Below is a small trained network, with its code and all its weights. Each question gives an input and a class and asks what happens when units are switched off, that is, made to give their printed mean instead of their output.

import numpy as np


def w(rows, s, z=0):
    codes = np.array(rows[::2]) - 128.0
    scale = np.full(codes.shape[1], s)
    scale[-1] = z or s
    return codes * scale


def norm(h):
    return h / np.sqrt((h * h).mean(-1, keepdims=True) + 1e-5)


def f(y):
    return np.maximum(y, 0)


def log_softmax(a):
    a = a - a.max(-1, keepdims=True)
    return a - np.log(np.exp(a).sum(-1, keepdims=True))


def net(x, mask):
    res = np.array(x, float).reshape(1, 5) / 4 @ E
    u = 0
    for l in range(2):
        y = f(norm(res) @ A[l][:, :-1].T + A[l][:, -1])
        res = res + np.where(mask[u : u + 12], y, B[l][:, -1]) @ B[l][:, :-1]
        u += 12
    return log_softmax(norm(res)[-1] @ U[:, :-1].T + U[:, -1])


A, B = {}, {}
E = w([
[145,125,1,200,58],'x0',
[73,146,234,144,64],'x1',
[176,124,141,31,62],'x2',
[15,119,70,143,117],'x3',
[121,240,111,187,107],'x4',
],0.0074)
A[0] = w([
[128,183,142,121,14,95],'0.n0',
[1,93,148,69,109,102],'0.n1',
[109,174,153,174,121,168],'0.n2',
[96,124,203,161,227,93],'0.n3',
[112,115,61,137,155,81],'0.n4',
[210,190,106,116,147,39],'0.n5',
[178,92,128,91,36,4],'0.n6',
[81,113,142,159,80,66],'0.n7',
[117,228,227,111,42,102],'0.n8',
[236,121,143,77,192,42],'0.n9',
[182,140,132,92,159,69],'0.n10',
[187,78,72,88,46,94],'0.n11',
],0.0095,0.0033)
B[0] = w([
[144,97,89,119,85,208],'0.n0',
[61,93,184,51,143,216],'0.n1',
[152,158,118,190,103,200],'0.n2',
[254,113,187,110,197,210],'0.n3',
[79,167,67,171,123,178],'0.n4',
[107,76,154,74,130,181],'0.n5',
[173,126,98,147,215,175],'0.n6',
[168,95,177,136,107,167],'0.n7',
[102,112,76,125,73,254],'0.n8',
[138,101,226,50,156,218],'0.n9',
[190,119,158,36,117,171],'0.n10',
[151,102,181,152,226,220],'0.n11',
],0.0088,0.0055)
A[1] = w([
[61,141,107,173,91,100],'1.n0',
[36,77,164,149,87,136],'1.n1',
[166,56,103,236,123,163],'1.n2',
[139,105,234,168,96,168],'1.n3',
[105,201,149,61,119,180],'1.n4',
[104,42,150,129,151,77],'1.n5',
[199,132,2,217,222,137],'1.n6',
[193,147,153,188,68,116],'1.n7',
[132,98,123,128,45,98],'1.n8',
[237,13,82,42,119,140],'1.n9',
[159,84,85,71,106,100],'1.n10',
[130,121,84,118,187,5],'1.n11',
],0.0093,0.0031)
B[1] = w([
[203,102,139,36,191,164],'1.n0',
[99,74,65,61,164,174],'1.n1',
[86,205,82,120,135,194],'1.n2',
[233,244,50,101,182,194],'1.n3',
[67,62,98,123,158,167],'1.n4',
[152,138,117,52,98,173],'1.n5',
[81,214,110,187,168,226],'1.n6',
[32,46,74,166,106,169],'1.n7',
[254,180,152,173,74,159],'1.n8',
[187,209,178,101,187,255],'1.n9',
[110,201,143,223,221,167],'1.n10',
[156,145,164,224,65,145],'1.n11',
],0.0063,0.0085)
U = w([
[76,63,98,80,136,64],'0',
[187,122,183,74,206,220],'1',
[138,71,179,202,118,1],'2',
[157,194,67,231,166,212],'3',
[157,124,85,139,3,77],'4',
],0.018,0.0061)

Each question gives the input, the list of numbers given to net, and the class t.
The units are the neurons (one row each of A and B). Each row of codes is followed by its name. A weight is (code - 128) times the scale printed after its matrix; where a second scale follows, it is the last column's (A, B and U).
mask holds one flag per neuron, layer by layer. A switched-off neuron (its flag False) gives its mean, the last column of its row in B, instead of its output. The means were averaged over made-up inputs and are rounded, as every weight is.
A unit's drop is (log p(t) with every unit on - log p(t) with that unit switched off) / (log p(t) with every unit on - log p(t) with every unit switched off).
The circuit of an input: a set's keep is (log p(t) with only the set's units on - log p(t) with every unit switched off) / (log p(t) with every unit on - log p(t) with every unit switched off). Starting from the 12 units with the biggest drops (on a tie, the unit counted first), units are removed one at a time, each time the one whose removal leaves the highest keep (on an exact tie, the one counted first), for as long as the keep stays at least 0.8.
circuit, biggest first: the units of the circuit, biggest drop first
unit that matters most: the unit with the biggest drop
top k neurons: the k neurons with the biggest drops, biggest first
top k neurons in layer l: the k neurons of layer l with the biggest drops, biggest first
drop when u is switched off: that unit's drop, to one decimal
input [2,-1,2,2,-3], class 3: circuit, biggest first => [0.n9, 0.n4]
input [5,2,7,5,7], class 4: unit that matters most => 0.n3
input [0,4,8,8,-2], class 0: top 2 neurons => [0.n1, 0.n3]
input [8,6,0,3,-1], class 4: top 2 neurons in layer 0 => [0.n3, 0.n0]
input [7,0,5,8,-8], class 1: top 4 neurons in layer 0 => [0.n1, 0.n11, 0.n8, 0.n6]
input [8,8,-3,8,-2], class 4: top 3 neurons => [1.n8, 0.n11, 0.n7]
input [-6,3,4,4,1], class 0: top 2 neurons => [0.n1, 0.n8]
input [-2,8,1,8,-4], class 0: top 2 neurons in layer 1 => [1.n9, 1.n1]
input [8,1,7,-4,-1], class 3: top 2 neurons => [0.n1, 1.n6]
input [-3,-3,8,8,2], class 0: top 2 neurons => [0.n3, 0.n1]
input [7,3,5,-2,-3], class 3: top 2 neurons in layer 0 => [0.n9, 0.n1]
input [0,6,3,3,-3], class 0: top 2 neurons => [0.n1, 0.n3]
input [-2,3,3,7,2], class 0: drop when 0.n1 is switched off => 0.4
input [6,6,2,4,-6], class 1: top neuron => [0.n7]
input [-5,0,2,7,-2], class 0: drop when 0.n11 is switched off => 0.2
input [-1,6,-5,-6,0], class 3: drop when 0.n4 is switched off => 0.0
